Here is a tiny trained network, its code and every weight. The questions are about switching its units off for an input and a class, where a switched-off unit gives its printed mean instead of its output.

import numpy as np


def w(rows, s, z=0):
    codes = np.array(rows[::2]) - 128.0
    scale = np.full(codes.shape[1], s)
    scale[-1] = z or s
    return codes * scale


def f(y):
    return y / 2 * (1 + np.tanh(0.7978845608 * (y + 0.044715 * y**3)))


def log_softmax(a):
    a = a - a.max(-1, keepdims=True)
    return a - np.log(np.exp(a).sum(-1, keepdims=True))


def net(x, mask):
    res = np.array(x, float).reshape(1, 6) / 4 @ E
    y = f(res @ A[0][:, :-1].T + A[0][:, -1])
    res = res + np.where(mask, y, B[0][:, -1]) @ B[0][:, :-1]
    return log_softmax(res[-1] @ U[:, :-1].T + U[:, -1])


A, B = {}, {}
E = w([
[128,128,128,118,134,130],'x0',
[51,22,176,220,178,56],'x1',
[95,112,112,96,143,146],'x2',
[138,105,255,74,124,160],'x3',
[161,45,102,129,17,121],'x4',
[129,126,129,131,128,124],'x5',
],0.0075)
A[0] = w([
[101,23,120,90,16,95,60],'n1',
[23,197,173,120,225,149,73],'n2',
[133,87,254,53,151,147,85],'n3',
[25,37,161,236,178,112,2],'n4',
[66,169,52,204,127,138,203],'n5',
[219,207,174,240,172,122,56],'n6',
],0.0076,0.0025)
B[0] = w([
[91,149,173,138,32,53,215],'n1',
[85,61,77,47,55,24,211],'n2',
[211,128,140,166,205,110,220],'n3',
[119,239,93,132,150,255,253],'n4',
[169,77,208,125,197,65,196],'n5',
[68,73,162,51,35,123,145],'n6',
],0.0094,0.0062)
U = w([
[116,134,83,143,137,117,254],'0',
[92,252,35,116,94,254,107],'1',
[33,31,97,75,49,39,69],'2',
[71,60,106,103,106,165,146],'3',
[153,24,50,156,156,149,186],'4',
[237,68,86,208,215,45,75],'5',
],0.0069,0.0047)

Each question gives the input, the list of numbers given to net, and the class t.
The units are the neurons (one row each of A and B). Each row of codes is followed by its name. A weight is (code - 128) times the scale printed after its matrix; where a second scale follows, it is the last column's (A, B and U).
mask holds one flag per neuron, in row order. A switched-off neuron (its flag False) gives its mean, the last column of its row in B, instead of its output. The means were averaged over made-up inputs and are rounded, as every weight is.
A unit's drop is (log p(t) with every unit on - log p(t) with that unit switched off) / (log p(t) with every unit on - log p(t) with every unit switched off).
The circuit of an input: a set's keep is (log p(t) with only the set's units on - log p(t) with every unit switched off) / (log p(t) with every unit on - log p(t) with every unit switched off). Starting from all 6 units, units are removed one at a time, each time the one whose removal leaves the highest keep (on an exact tie, the one counted first), for as long as the keep stays at least 0.8.
units of the circuit, in order: the units of the circuit, biggest drop first
most important unit: the unit with the biggest drop
top k neurons: the k neurons with the biggest drops, biggest first
drop when u is switched off: that unit's drop, to one decimal
input [3,-5,3,6,4,3], class 5: units of the circuit, in order -> [n4; n3]
input [-7,0,-1,8,-8,0], class 2: top 3 neurons -> [n2; n6; n4]
input [-5,8,7,5,-4,-5], class 1: top 2 neurons -> [n4; n5]
input [0,3,-2,8,6,-5], class 5: units of the circuit, in order -> [n3]
input [-3,0,-5,-5,8,5], class 2: top 2 neurons -> [n1; n4]
input [-5,7,0,-5,5,-2], class 1: top 3 neurons -> [n4; n2; n3]
input [-2,8,6,-1,7,3], class 1: top 2 neurons -> [n4; n2]
input [-2,-2,1,0,-6,-4], class 2: units of the circuit, in order -> [n2; n4]
input [-1,-5,-8,-4,-6,-2], class 3: units of the circuit, in order -> [n6; n4]
input [0,5,0,-7,-8,3], class 2: top 2 neurons -> [n2; n6]
input [0,5,6,6,7,8], class 0: top 3 neurons -> [n4; n3; n2]
input [-1,4,2,-1,4,1], class 1: units of the circuit, in order -> [n4; n2]
input [1,-5,6,-5,7,3], class 2: top 2 neurons -> [n4; n1]
input [1,1,-4,-8,2,-2], class 5: most important unit -> n5
input [6,-1,-1,6,-7,0], class 2: top 3 neurons -> [n2; n4; n6]
input [1,2,4,-1,-7,-5], class 2: top 2 neurons -> [n2; n3]
input [1,2,1,6,-8,-5], class 2: top 2 neurons -> [n2; n6]
input [7,-5,1,-2,8,1], class 2: top 2 neurons -> [n4; n1]
input [-5,6,0,4,3,0], class 1: top 3 neurons -> [n4; n5; n2]
input [-8,8,1,5,0,7], class 1: top 2 neurons -> [n4; n5]
input [-7,-3,-2,8,-8,-2], class 2: top 2 neurons -> [n2; n6]
input [5,8,1,5,-7,4], class 1: drop when n4 is switched off -> 2.0
input [7,-5,-1,-1,-7,2], class 2: drop when n2 is switched off -> 0.4
input [7,0,0,3,-7,5], class 2: drop when n4 is switched off -> 0.2
input [-2,8,-1,2,1,-2], class 1: drop when n4 is switched off -> 0.8
